Below are the code and all the weights of a small trained network. Each question names an input and a class and asks about switching units off, where a switched-off unit gives its printed mean instead of its output.

import numpy as np


def w(rows, s, z=0):
    codes = np.array(rows[::2]) - 128.0
    scale = np.full(codes.shape[1], s)
    scale[-1] = z or s
    return codes * scale


def f(y):
    return np.maximum(y, 0)


def log_softmax(a):
    a = a - a.max(-1, keepdims=True)
    return a - np.log(np.exp(a).sum(-1, keepdims=True))


def net(x, mask):
    res = np.array(x, float).reshape(1, 6) / 4 @ E
    y = f(res @ A[0][:, :-1].T + A[0][:, -1])
    res = res + np.where(mask, y, B[0][:, -1]) @ B[0][:, :-1]
    return log_softmax(res[-1] @ U[:, :-1].T + U[:, -1])


A, B = {}, {}
E = w([
[136,152,147,145,82,115,203,219],'x0',
[214,67,101,198,224,129,223,27],'x1',
[212,160,105,59,188,250,126,61],'x2',
[193,156,216,120,120,172,176,186],'x3',
[98,109,224,28,148,51,90,1],'x4',
[192,87,55,96,94,139,73,206],'x5',
],0.0073)
A[0] = w([
[158,169,122,73,59,161,111,220,157],'neuron 1',
[152,166,151,7,83,197,103,123,108],'neuron 2',
[195,43,131,95,82,88,144,143,105],'neuron 3',
[171,141,182,86,164,108,135,51,253],'neuron 4',
[24,153,197,38,34,52,67,117,82],'neuron 5',
[112,152,120,164,27,77,168,254,98],'neuron 6',
],0.0078,0.0032)
B[0] = w([
[128,43,215,235,198,196,174,99,234],'neuron 1',
[123,155,211,180,156,219,207,2,221],'neuron 2',
[133,147,227,178,124,60,105,103,162],'neuron 3',
[20,90,218,234,220,163,254,86,233],'neuron 4',
[154,131,2,21,4,107,56,216,255],'neuron 5',
[100,162,217,219,237,230,121,56,251],'neuron 6',
],0.0058,0.0087)
U = w([
[130,138,254,170,166,132,164,96,254],'0',
[167,129,22,102,86,116,127,158,2],'1',
],0.0093,0.0019)

Each question gives the input, the list of numbers given to net, and the class t.
The units are the neurons (one row each of A and B). Each row of codes is followed by its name. A weight is (code - 128) times the scale printed after its matrix; where a second scale follows, it is the last column's (A, B and U).
mask holds one flag per neuron, in row order. A switched-off neuron (its flag False) gives its mean, the last column of its row in B, instead of its output. The means were averaged over made-up inputs and are rounded, as every weight is.
A unit's drop is (log p(t) with every unit on - log p(t) with that unit switched off) / (log p(t) with every unit on - log p(t) with every unit switched off).
The circuit of an input: a set's keep is (log p(t) with only the set's units on - log p(t) with every unit switched off) / (log p(t) with every unit on - log p(t) with every unit switched off). Starting from all 6 units, units are removed one at a time, each time the one whose removal leaves the highest keep (on an exact tie, the one counted first), for as long as the keep stays at least 0.8.
units of the circuit, in order: the units of the circuit, biggest drop first
top k neurons: the k neurons with the biggest drops, biggest first
drop of u: that unit's drop, to one decimal
input [-1,5,8,0,-6,4], class 1: top 4 neurons -> [neuron 6; neuron 4; neuron 1; neuron 2]
input [2,-3,-1,-3,5,0], class 1: units of the circuit, in order -> [neuron 5]
input [-4,4,0,-8,-1,1], class 1: units of the circuit, in order -> [neuron 6; neuron 1]
input [-3,-3,4,-8,-3,-4], class 1: units of the circuit, in order -> [neuron 6; neuron 4]
input [4,-1,6,-6,-5,7], class 0: top 2 neurons -> [neuron 5; neuron 1]
input [4,-5,-3,-2,5,7], class 1: top 2 neurons -> [neuron 5; neuron 4]
input [-5,-4,3,-4,-6,-1], class 1: top 4 neurons -> [neuron 6; neuron 4; neuron 2; neuron 3]
input [-8,1,-3,-8,-3,-3], class 1: units of the circuit, in order -> [neuron 6; neuron 4]
input [4,-8,3,-7,-1,-7], class 1: drop of neuron 5 -> 0.6
input [-2,-8,-4,4,6,4], class 1: drop of neuron 5 -> 2.1
input [-6,-1,-8,0,-1,-6], class 1: drop of neuron 4 -> 0.1
input [5,-8,-7,-3,-7,5], class 0: drop of neuron 6 -> 1.2
